Below are the code and all the weights of a small trained network. Each question names an input and a target symbol and asks about switching units off, where a switched-off unit gives its printed mean instead of its output.

import numpy as np


def w(rows, s, z=0):
    codes = np.array(rows[::2]) - 128.0
    scale = np.full(codes.shape[1], s)
    scale[-1] = z or s
    return codes * scale


def f(y):
    return y / 2 * (1 + np.tanh(0.7978845608 * (y + 0.044715 * y**3)))


def softmax(a):
    e = np.exp(a - a.max(-1, keepdims=True))
    return e / e.sum(-1, keepdims=True)


def log_softmax(a):
    a = a - a.max(-1, keepdims=True)
    return a - np.log(np.exp(a).sum(-1, keepdims=True))


def net(x, mask):
    ids = ['αβγεζηθλμξστφψ'.index(c) for c in x.split()]
    T = len(ids)
    res = E[ids] + P[:T]
    r = res
    for j in range(3):
        rows = slice(3 * j, 3 * j + 3)
        q, k, v = (r @ M[0][rows].T for M in (Q, K, V))
        z = softmax(np.where(np.tri(T) > 0, q @ k.T / 3**0.5, -1e9)) @ v
        o = O[0][rows]
        res = res + np.where(mask[j], z, o[:, -1]) @ o[:, :-1]
    y = f(res @ A[0][:, :-1].T + A[0][:, -1])
    res = res + np.where(mask[3:11], y, B[0][:, -1]) @ B[0][:, :-1]
    return log_softmax(res[-1] @ U[:, :-1].T + U[:, -1])


Q, K, V, O, A, B = {}, {}, {}, {}, {}, {}
E = w([
[199,90,226,130],'α',
[166,122,192,141],'β',
[87,168,126,150],'γ',
[113,112,100,137],'ε',
[149,130,116,126],'ζ',
[115,130,116,134],'η',
[144,73,51,170],'θ',
[105,138,109,139],'λ',
[2,55,137,181],'μ',
[114,129,119,134],'ξ',
[99,108,116,134],'σ',
[116,138,102,136],'τ',
[122,107,112,123],'φ',
[114,127,116,135],'ψ',
],0.033)
P = w([
[193,157,111,141],'0',
[177,51,171,68],'1',
[211,167,98,170],'2',
[120,31,165,40],'3',
[211,146,82,163],'4',
[74,8,162,16],'5',
[204,132,67,155],'6',
[33,2,170,5],'7',
[196,111,44,148],'8',
],0.014)
Q[0] = w([
[95,119,87,67],'H1',
[143,76,142,32],'H1',
[142,172,87,211],'H1',
[217,186,5,176],'H2',
[156,159,167,176],'H2',
[121,106,165,76],'H2',
[61,69,148,68],'H3',
[115,144,162,203],'H3',
[186,60,237,79],'H3',
],0.012)
K[0] = w([
[127,113,162,88],'H1',
[54,155,156,34],'H1',
[175,101,45,180],'H1',
[167,121,190,206],'H2',
[163,179,182,130],'H2',
[124,114,92,126],'H2',
[106,125,124,33],'H3',
[117,125,149,169],'H3',
[172,252,198,25],'H3',
],0.015)
V[0] = w([
[77,212,93,35],'H1',
[178,195,161,69],'H1',
[130,88,135,96],'H1',
[97,207,96,124],'H2',
[167,146,233,129],'H2',
[192,107,99,207],'H2',
[222,193,128,55],'H3',
[107,255,163,51],'H3',
[177,104,106,31],'H3',
],0.0085)
O[0] = w([
[208,41,100,141,89],'H1',
[96,82,65,46,61],'H1',
[161,187,107,61,141],'H1',
[109,74,68,139,95],'H2',
[76,166,181,6,109],'H2',
[135,71,166,187,130],'H2',
[82,147,35,2,15],'H3',
[140,49,39,147,2],'H3',
[130,190,74,67,116],'H3',
],0.0073,0.0095)
A[0] = w([
[163,53,106,131,229],'N1',
[64,10,144,61,114],'N2',
[14,171,145,122,181],'N3',
[175,211,158,151,84],'N4',
[163,182,41,144,119],'N5',
[94,125,10,208,95],'N6',
[197,181,7,168,56],'N7',
[193,115,182,154,4],'N8',
],0.014,0.017)
B[0] = w([
[44,125,191,90,209],'N1',
[44,108,37,250,153],'N2',
[164,128,99,81,251],'N3',
[133,58,110,164,234],'N4',
[44,57,154,173,143],'N5',
[179,220,63,146,166],'N6',
[186,5,108,33,146],'N7',
[98,161,108,19,183],'N8',
],0.013,0.015)
U = w([
[149,209,15,143,112],'α',
[69,101,107,185,40],'β',
[131,58,120,83,53],'γ',
[124,250,172,180,152],'ε',
[216,104,152,156,206],'ζ',
[136,114,110,118,147],'η',
[167,189,169,104,244],'θ',
[133,117,56,127,126],'λ',
[125,95,131,111,126],'μ',
[139,92,223,152,40],'ξ',
[115,134,119,120,178],'σ',
[138,128,118,126,155],'τ',
[172,130,150,50,93],'φ',
[129,82,39,99,108],'ψ',
],0.015,0.012)

Each question gives the input, a string of symbols that net reads in full, and the target symbol t.
The units are the heads (3 rows each of Q, K, V and O) and the neurons (one row each of A and B). Each row of codes is followed by its name. A weight is (code - 128) times the scale printed after its matrix; where a second scale follows, it is the last column's (O, A, B and U).
mask holds one flag per unit, heads first, then neurons. A switched-off unit (its flag False) gives its mean, the last column of its rows in O or B, instead of its output. The means were averaged over made-up inputs and are rounded, as every weight is.
A unit's drop is (log p(t) with every unit on - log p(t) with that unit switched off) / (log p(t) with every unit on - log p(t) with every unit switched off).
The circuit of an input: a set's keep is (log p(t) with only the set's units on - log p(t) with every unit switched off) / (log p(t) with every unit on - log p(t) with every unit switched off). Starting from all 11 units, units are removed one at a time, each time the one whose removal leaves the highest keep (on an exact tie, the one counted first), for as long as the keep stays at least 0.8.
units of the circuit, in order: the units of the circuit, biggest drop first
most important unit: the unit with the biggest drop
k most important neurons: the k neurons with the biggest drops, biggest first
heads that matter: for each layer, one digit per head in row order, 1 if its drop is at least 0.15 and else 0, layers parted by /
input τ ζ σ γ, target ψ: 3 most important neurons => N2; N6; N3
input γ β γ, target θ: 2 most important neurons => N4; N2
input α γ τ α τ γ τ σ ψ, target φ: units of the circuit, in order => H2; N3
input μ α η, target φ: heads that matter => 010
input γ τ γ γ λ μ α ζ, target ζ: units of the circuit, in order => H1; N4; N1
input ζ σ β α σ, target φ: units of the circuit, in order => H2; N3
input α γ τ ε, target β: heads that matter => 101
input τ θ ζ φ σ τ γ τ σ, target ζ: most important unit => H3
input γ σ γ σ, target θ: heads that matter => 110
input η σ ξ τ, target θ: heads that matter => 010
input γ σ ε γ γ ζ β γ, target ψ: units of the circuit, in order => H3; N3
input γ θ γ, target ζ: heads that matter => 000
input ψ γ γ γ σ σ ξ ζ, target θ: heads that matter => 110
input θ μ σ γ σ, target ξ: most important unit => N4
input γ γ γ γ ζ, target γ: units of the circuit, in order => N7; N1; H3
input ε γ γ μ γ τ, target ζ: heads that matter => 100
input γ φ β θ ψ γ α, target φ: 2 most important neurons => N8; N4
input θ μ γ θ σ, target ζ: heads that matter => 100
input γ β σ θ τ γ γ τ γ, target ζ: units of the circuit, in order => N4; N1; H3
input τ γ η γ γ γ θ γ, target β: most important unit => H3
input λ γ λ τ γ σ ζ μ, target θ: 2 most important neurons => N3; N4
input τ γ σ β γ γ θ, target ζ: 3 most important neurons => N4; N8; N1
input ζ μ ψ, target ξ: 3 most important neurons => N4; N3; N6
input σ α β λ γ σ σ ζ, target θ: 2 most important neurons => N4; N7
input γ τ σ γ ζ, target γ: units of the circuit, in order => N7; H3; N5
input γ λ γ γ γ γ ζ τ, target β: 2 most important neurons => N2; N3
input γ σ γ ψ, target θ: units of the circuit, in order => N4
input ξ σ β θ ξ τ γ τ θ, target ζ: heads that matter => 001
input γ θ τ γ ψ, target ζ: heads that matter => 000
input σ γ θ σ, target β: heads that matter => 001
